Here is a tiny trained network, its code and every weight. The questions are about switching its units off for an input and a class, where a switched-off unit gives its printed mean instead of its output.

import numpy as np


def w(rows, s, z=0):
    codes = np.array(rows[::2]) - 128.0
    scale = np.full(codes.shape[1], s)
    scale[-1] = z or s
    return codes * scale


def norm(h):
    return h / np.sqrt((h * h).mean(-1, keepdims=True) + 1e-5)


def f(y):
    return y / 2 * (1 + np.tanh(0.7978845608 * (y + 0.044715 * y**3)))


def log_softmax(a):
    a = a - a.max(-1, keepdims=True)
    return a - np.log(np.exp(a).sum(-1, keepdims=True))


def net(x, mask):
    res = np.array(x, float).reshape(1, 6) / 4 @ E
    u = 0
    for l in range(3):
        y = f(norm(res) @ A[l][:, :-1].T + A[l][:, -1])
        res = res + np.where(mask[u : u + 9], y, B[l][:, -1]) @ B[l][:, :-1]
        u += 9
    return log_softmax(norm(res)[-1] @ U[:, :-1].T + U[:, -1])


A, B = {}, {}
E = w([
[84,108,130,216,63,139,110,83,232,220,118],'x0',
[106,170,67,225,159,61,125,107,101,125,80],'x1',
[73,200,172,111,63,153,243,100,106,195,202],'x2',
[73,79,188,60,207,129,132,104,111,92,170],'x3',
[178,57,149,167,111,154,82,110,66,117,172],'x4',
[73,225,109,128,95,200,70,2,117,117,115],'x5',
],0.0096)
A[0] = w([
[109,149,168,166,136,209,36,51,150,127,131,76],'L0N1',
[136,218,44,160,160,94,65,161,168,119,47,136],'L0N2',
[139,68,144,93,145,74,142,219,139,87,103,2],'L0N3',
[111,207,119,2,139,179,181,111,110,103,127,109],'L0N4',
[165,101,143,102,162,73,158,179,199,115,144,95],'L0N5',
[83,90,131,85,127,224,166,60,146,164,106,93],'L0N6',
[133,84,165,144,82,136,63,137,146,147,174,21],'L0N7',
[225,29,117,64,172,129,103,177,128,24,111,66],'L0N8',
[125,106,96,157,108,178,37,90,139,134,86,173],'L0N9',
],0.009,0.0034)
B[0] = w([
[131,175,117,134,112,180,105,85,151,104,137,215],'L0N1',
[166,120,141,137,116,4,132,131,139,88,84,233],'L0N2',
[147,56,155,82,139,157,139,163,81,122,126,191],'L0N3',
[94,126,195,42,121,165,160,70,116,112,135,231],'L0N4',
[65,72,182,129,119,142,134,151,118,161,173,186],'L0N5',
[124,102,137,168,126,137,95,124,184,97,169,184],'L0N6',
[160,119,159,167,171,146,210,85,118,108,130,155],'L0N7',
[140,59,132,181,127,76,35,177,97,235,149,255],'L0N8',
[111,161,130,124,118,96,103,89,152,84,151,224],'L0N9',
],0.011,0.0076)
A[1] = w([
[71,149,131,128,76,199,71,195,101,160,114,111],'L1N1',
[109,89,136,115,185,239,122,156,124,156,193,64],'L1N2',
[117,200,77,126,22,113,221,184,207,203,115,149],'L1N3',
[122,120,137,63,205,125,146,121,55,73,81,47],'L1N4',
[124,169,175,61,145,169,243,202,145,157,121,3],'L1N5',
[198,144,94,131,148,145,141,169,82,132,107,92],'L1N6',
[71,170,46,115,118,146,103,162,164,174,64,104],'L1N7',
[161,103,22,61,194,182,74,144,119,46,114,60],'L1N8',
[135,213,148,77,155,155,178,150,139,77,2,42],'L1N9',
],0.0077,0.0057)
B[1] = w([
[139,114,112,100,178,155,79,142,135,141,152,133],'L1N1',
[95,133,94,236,106,110,109,131,133,87,85,201],'L1N2',
[161,75,191,89,139,141,103,154,69,185,115,255],'L1N3',
[133,130,150,127,127,46,163,125,156,129,116,172],'L1N4',
[139,208,3,121,83,149,92,134,203,44,128,197],'L1N5',
[114,107,153,160,127,159,111,145,152,156,141,121],'L1N6',
[163,86,98,115,182,73,114,123,64,141,120,119],'L1N7',
[106,132,130,115,66,87,122,137,168,206,167,125],'L1N8',
[130,39,123,128,226,158,162,104,107,121,152,154],'L1N9',
],0.011,0.0037)
A[2] = w([
[115,138,128,147,143,195,117,58,139,144,126,11],'L2N1',
[120,170,95,67,168,81,176,75,70,82,133,55],'L2N2',
[96,181,134,82,88,208,125,83,120,144,175,82],'L2N3',
[150,100,126,141,137,126,77,183,136,161,201,41],'L2N4',
[125,121,136,95,180,100,131,163,53,184,102,106],'L2N5',
[135,113,131,153,156,159,70,12,112,145,112,62],'L2N6',
[136,177,33,173,90,87,102,134,139,122,65,2],'L2N7',
[201,135,106,168,123,146,172,130,59,157,103,156],'L2N8',
[125,180,126,145,100,114,181,65,174,226,120,96],'L2N9',
],0.012,0.0037)
B[2] = w([
[110,123,95,78,94,136,122,199,171,46,149,190],'L2N1',
[90,145,161,204,155,92,251,59,98,187,139,203],'L2N2',
[119,92,83,70,59,234,106,125,174,124,173,254],'L2N3',
[121,189,106,145,160,134,163,164,68,180,57,218],'L2N4',
[100,128,188,160,78,226,170,178,122,193,129,225],'L2N5',
[177,170,76,113,98,183,97,101,191,89,153,233],'L2N6',
[236,209,39,211,254,76,65,143,124,74,61,190],'L2N7',
[196,40,88,65,107,114,39,187,105,147,136,171],'L2N8',
[140,60,156,106,120,169,54,195,142,175,150,198],'L2N9',
],0.0096,0.0074)
U = w([
[116,134,108,41,44,220,129,85,203,89,206,106],'0',
[155,34,166,108,139,106,106,221,76,220,118,255],'1',
[74,136,172,144,168,86,253,61,124,127,137,52],'2',
[225,163,31,185,170,70,43,98,132,78,103,109],'3',
],0.013,0.0018)

Each question gives the input, the list of numbers given to net, and the class t.
The units are the neurons (one row each of A and B). Each row of codes is followed by its name. A weight is (code - 128) times the scale printed after its matrix; where a second scale follows, it is the last column's (A, B and U).
mask holds one flag per neuron, layer by layer. A switched-off neuron (its flag False) gives its mean, the last column of its row in B, instead of its output. The means were averaged over made-up inputs and are rounded, as every weight is.
A unit's drop is (log p(t) with every unit on - log p(t) with that unit switched off) / (log p(t) with every unit on - log p(t) with every unit switched off).
The circuit of an input: a set's keep is (log p(t) with only the set's units on - log p(t) with every unit switched off) / (log p(t) with every unit on - log p(t) with every unit switched off). Starting from the 12 units with the biggest drops (on a tie, the unit counted first), units are removed one at a time, each time the one whose removal leaves the highest keep (on an exact tie, the one counted first), for as long as the keep stays at least 0.8.
circuit, biggest first: the units of the circuit, biggest drop first
unit that matters most: the unit with the biggest drop
k most important neurons: the k neurons with the biggest drops, biggest first
top k neurons in layer l: the k neurons of layer l with the biggest drops, biggest first
drop of u: that unit's drop, to one decimal
input [6,2,-7,7,7,-2], class 3: unit that matters most : L2N6
input [-7,-2,6,2,6,-1], class 2: top 2 neurons in layer 2 : (L2N2; L2N6)
input [-2,-6,-8,1,-6,5], class 3: top 3 neurons in layer 0 : (L0N8; L0N2; L0N9)
input [0,1,-3,0,-6,7], class 3: 2 most important neurons : (L0N2; L0N1)
input [7,6,2,-1,8,-2], class 3: 2 most important neurons : (L0N4; L0N5)
input [1,7,8,7,-3,1], class 0: 2 most important neurons : (L0N2; L2N3)
input [7,-6,-8,0,-3,7], class 3: 2 most important neurons : (L0N4; L0N2)
input [5,4,2,-5,-6,1], class 1: 2 most important neurons : (L1N3; L1N5)
input [-1,0,-6,8,-6,4], class 2: 2 most important neurons : (L2N3; L0N4)
input [-6,-1,8,8,-1,-2], class 2: 2 most important neurons : (L2N2; L1N4)
input [2,3,0,2,-8,-1], class 2: 2 most important neurons : (L0N8; L0N2)
input [-4,-3,8,-7,-2,-7], class 0: 2 most important neurons : (L1N5; L0N8)
input [-7,-1,0,0,3,3], class 1: 3 most important neurons : (L0N8; L0N1; L0N9)
input [-7,1,2,8,-3,5], class 2: circuit, biggest first : (L2N2)
input [-3,-6,-4,-6,-7,2], class 1: 2 most important neurons : (L0N8; L0N4)
input [-1,8,3,4,4,4], class 0: 2 most important neurons : (L0N2; L1N2)
input [1,0,1,-2,-6,2], class 2: top 3 neurons in layer 0 : (L0N8; L0N2; L0N4)
input [-6,6,2,4,-3,7], class 2: drop of L2N2 : 0.2
input [-8,7,1,0,5,7], class 2: drop of L2N2 : 0.3
input [-2,-7,-3,-2,-7,0], class 1: drop of L0N8 : 1.8
input [-5,4,-3,1,-3,8], class 2: top neuron in layer 2 : (L2N2)
